Below are the code and all the weights of a small trained network. Each question names an input and a class and asks about switching units off, where a switched-off unit gives its printed mean instead of its output.

import numpy as np


def w(rows, s, z=0):
    codes = np.array(rows[::2]) - 128.0
    scale = np.full(codes.shape[1], s)
    scale[-1] = z or s
    return codes * scale


def norm(h):
    return h / np.sqrt((h * h).mean(-1, keepdims=True) + 1e-5)


def f(y):
    return y / 2 * (1 + np.tanh(0.7978845608 * (y + 0.044715 * y**3)))


def log_softmax(a):
    a = a - a.max(-1, keepdims=True)
    return a - np.log(np.exp(a).sum(-1, keepdims=True))


def net(x, mask):
    res = np.array(x, float).reshape(1, 5) / 4 @ E
    u = 0
    for l in range(2):
        y = f(norm(res) @ A[l][:, :-1].T + A[l][:, -1])
        res = res + np.where(mask[u : u + 14], y, B[l][:, -1]) @ B[l][:, :-1]
        u += 14
    return log_softmax(norm(res)[-1] @ U[:, :-1].T + U[:, -1])


A, B = {}, {}
E = w([
[102,114,104,161,123,193,143,210,145,228],'x0',
[143,71,83,149,66,169,25,140,141,83],'x1',
[214,121,115,52,172,145,41,168,214,83],'x2',
[254,223,81,180,103,103,129,137,189,122],'x3',
[214,184,183,158,244,69,96,152,60,120],'x4',
],0.0046)
A[0] = w([
[174,147,97,178,112,127,127,95,110,104,149],'L0N0',
[119,187,179,171,175,164,80,138,104,107,107],'L0N1',
[15,52,121,120,101,186,122,99,115,106,135],'L0N2',
[189,127,126,33,168,106,143,140,112,167,121],'L0N3',
[136,110,117,126,90,202,92,179,169,134,98],'L0N4',
[2,73,143,80,54,116,108,154,118,105,170],'L0N5',
[141,119,213,112,134,114,192,108,107,137,145],'L0N6',
[131,104,118,92,173,237,180,162,162,157,47],'L0N7',
[186,95,134,166,59,132,94,111,160,31,117],'L0N8',
[151,136,91,111,94,165,136,38,167,156,188],'L0N9',
[161,145,123,85,145,90,99,120,207,63,193],'L0N10',
[91,93,144,151,164,168,123,81,56,100,143],'L0N11',
[154,134,118,148,79,185,130,168,186,178,81],'L0N12',
[133,68,132,181,176,51,133,71,57,133,8],'L0N13',
],0.0068,0.0018)
B[0] = w([
[123,129,132,87,149,148,91,164,133,79,164],'L0N0',
[91,158,110,31,62,156,145,58,116,132,157],'L0N1',
[155,104,67,122,192,81,160,158,73,185,253],'L0N2',
[169,92,149,31,112,137,114,15,128,200,158],'L0N3',
[117,109,135,168,92,107,255,177,103,159,181],'L0N4',
[62,153,75,118,202,70,75,135,92,173,252],'L0N5',
[90,44,56,89,117,105,125,107,110,164,165],'L0N6',
[197,131,121,171,133,190,49,171,68,131,169],'L0N7',
[147,185,143,100,185,95,58,147,197,142,200],'L0N8',
[73,86,103,133,151,50,89,88,100,125,170],'L0N9',
[127,186,176,94,130,108,105,169,140,157,201],'L0N10',
[121,217,117,138,104,74,139,147,130,177,182],'L0N11',
[89,68,158,213,89,185,149,74,229,92,178],'L0N12',
[77,177,103,184,69,132,64,144,116,114,176],'L0N13',
],0.006,0.0061)
A[1] = w([
[199,7,105,173,143,226,181,170,104,122,6],'L1N0',
[86,180,189,137,170,192,67,160,1,172,142],'L1N1',
[57,101,110,231,91,99,140,165,82,129,112],'L1N2',
[128,179,197,187,82,68,178,124,68,165,100],'L1N3',
[86,113,92,140,136,41,133,88,161,119,147],'L1N4',
[194,133,84,160,75,125,81,162,222,103,254],'L1N5',
[122,123,144,39,178,61,205,103,91,202,142],'L1N6',
[71,71,86,186,89,123,162,85,96,141,96],'L1N7',
[218,145,178,91,202,129,93,117,147,88,144],'L1N8',
[142,201,154,107,97,82,20,124,90,31,130],'L1N9',
[216,151,237,111,173,136,103,167,142,48,104],'L1N10',
[25,212,103,107,202,85,198,79,48,95,156],'L1N11',
[89,231,171,126,35,106,129,185,44,44,49],'L1N12',
[146,153,112,100,142,243,237,116,21,54,159],'L1N13',
],0.0058,0.0019)
B[1] = w([
[151,90,166,174,86,199,163,185,201,200,152],'L1N0',
[115,134,80,166,133,36,131,92,142,89,209],'L1N1',
[152,121,240,36,135,195,163,113,152,94,215],'L1N2',
[108,29,107,116,104,99,30,114,102,84,158],'L1N3',
[102,119,105,167,140,127,80,118,78,123,185],'L1N4',
[117,127,119,102,159,85,127,103,2,132,196],'L1N5',
[99,129,108,81,186,170,121,137,117,192,232],'L1N6',
[187,190,91,71,143,141,145,77,124,111,191],'L1N7',
[123,238,148,51,53,151,187,74,150,140,193],'L1N8',
[182,198,192,112,158,138,179,177,161,168,222],'L1N9',
[159,169,136,95,178,145,135,71,162,162,184],'L1N10',
[120,58,92,163,151,144,117,209,121,93,254],'L1N11',
[162,103,186,178,74,135,132,162,212,92,158],'L1N12',
[115,118,107,160,129,108,42,171,113,111,119],'L1N13',
],0.0061,0.0062)
U = w([
[166,246,176,6,164,142,116,83,162,180,187],'0',
[2,66,29,112,226,72,92,192,44,189,208],'1',
[137,60,162,211,99,250,186,200,184,216,146],'2',
[125,184,184,212,89,55,60,211,140,54,86],'3',
[74,43,137,182,79,115,98,129,91,52,58],'4',
[67,120,90,145,86,184,195,42,139,88,2],'5',
],0.0095,0.0037)

Each question gives the input, the list of numbers given to net, and the class t.
The units are the neurons (one row each of A and B). Each row of codes is followed by its name. A weight is (code - 128) times the scale printed after its matrix; where a second scale follows, it is the last column's (A, B and U).
mask holds one flag per neuron, layer by layer. A switched-off neuron (its flag False) gives its mean, the last column of its row in B, instead of its output. The means were averaged over made-up inputs and are rounded, as every weight is.
A unit's drop is (log p(t) with every unit on - log p(t) with that unit switched off) / (log p(t) with every unit on - log p(t) with every unit switched off).
The circuit of an input: a set's keep is (log p(t) with only the set's units on - log p(t) with every unit switched off) / (log p(t) with every unit on - log p(t) with every unit switched off). Starting from the 12 units with the biggest drops (on a tie, the unit counted first), units are removed one at a time, each time the one whose removal leaves the highest keep (on an exact tie, the one counted first), for as long as the keep stays at least 0.8.
circuit, biggest first: the units of the circuit, biggest drop first
most important unit: the unit with the biggest drop
top k neurons: the k neurons with the biggest drops, biggest first
top k neurons in layer l: the k neurons of layer l with the biggest drops, biggest first
drop of u: that unit's drop, to one decimal
input [-8,2,-7,-3,4], class 3: circuit, biggest first => L0N13, L1N12
input [-5,-1,-5,8,-3], class 3: most important unit => L0N9
input [-7,2,-8,-1,2], class 3: top 2 neurons => L0N13, L1N12
input [1,-1,-3,4,8], class 3: top 4 neurons => L0N2, L0N8, L0N13, L0N5
input [2,-5,-5,8,7], class 1: top 2 neurons in layer 0 => L0N8, L0N6
input [4,7,-6,7,-5], class 5: top 2 neurons => L0N9, L1N7
input [6,-5,3,-1,2], class 2: top 4 neurons in layer 0 => L0N5, L0N8, L0N10, L0N7
input [0,5,1,-4,6], class 3: top 2 neurons in layer 0 => L0N13, L0N11
input [-7,-2,-6,1,8], class 3: top 2 neurons in layer 0 => L0N13, L0N2
input [6,-6,-2,5,8], class 1: top 3 neurons in layer 0 => L0N8, L0N10, L0N6
input [2,-4,2,1,-5], class 2: top 2 neurons => L0N7, L1N0
input [-5,6,-2,1,-2], class 0: top 4 neurons => L0N8, L1N9, L0N6, L0N0
input [-7,0,-7,4,-3], class 3: top 2 neurons in layer 1 => L1N9, L1N12
input [-5,8,1,4,-8], class 1: top 2 neurons => L1N5, L0N4
input [-3,-7,-7,3,7], class 1: most important unit => L0N6
input [2,-3,-4,4,-3], class 5: top 2 neurons in layer 0 => L0N2, L0N9
input [6,6,-4,-5,8], class 3: top 3 neurons in layer 1 => L1N12, L1N6, L1N5
input [0,-1,-4,3,5], class 3: top 2 neurons in layer 1 => L1N12, L1N9
input [-5,-8,-5,2,-2], class 1: drop of L0N6 => 0.5
input [7,-5,-8,4,-3], class 2: most important unit => L0N5
input [-6,7,2,-6,4], class 3: drop of L1N6 => 0.2
input [-5,3,2,-4,4], class 0: drop of L1N7 => 0.0
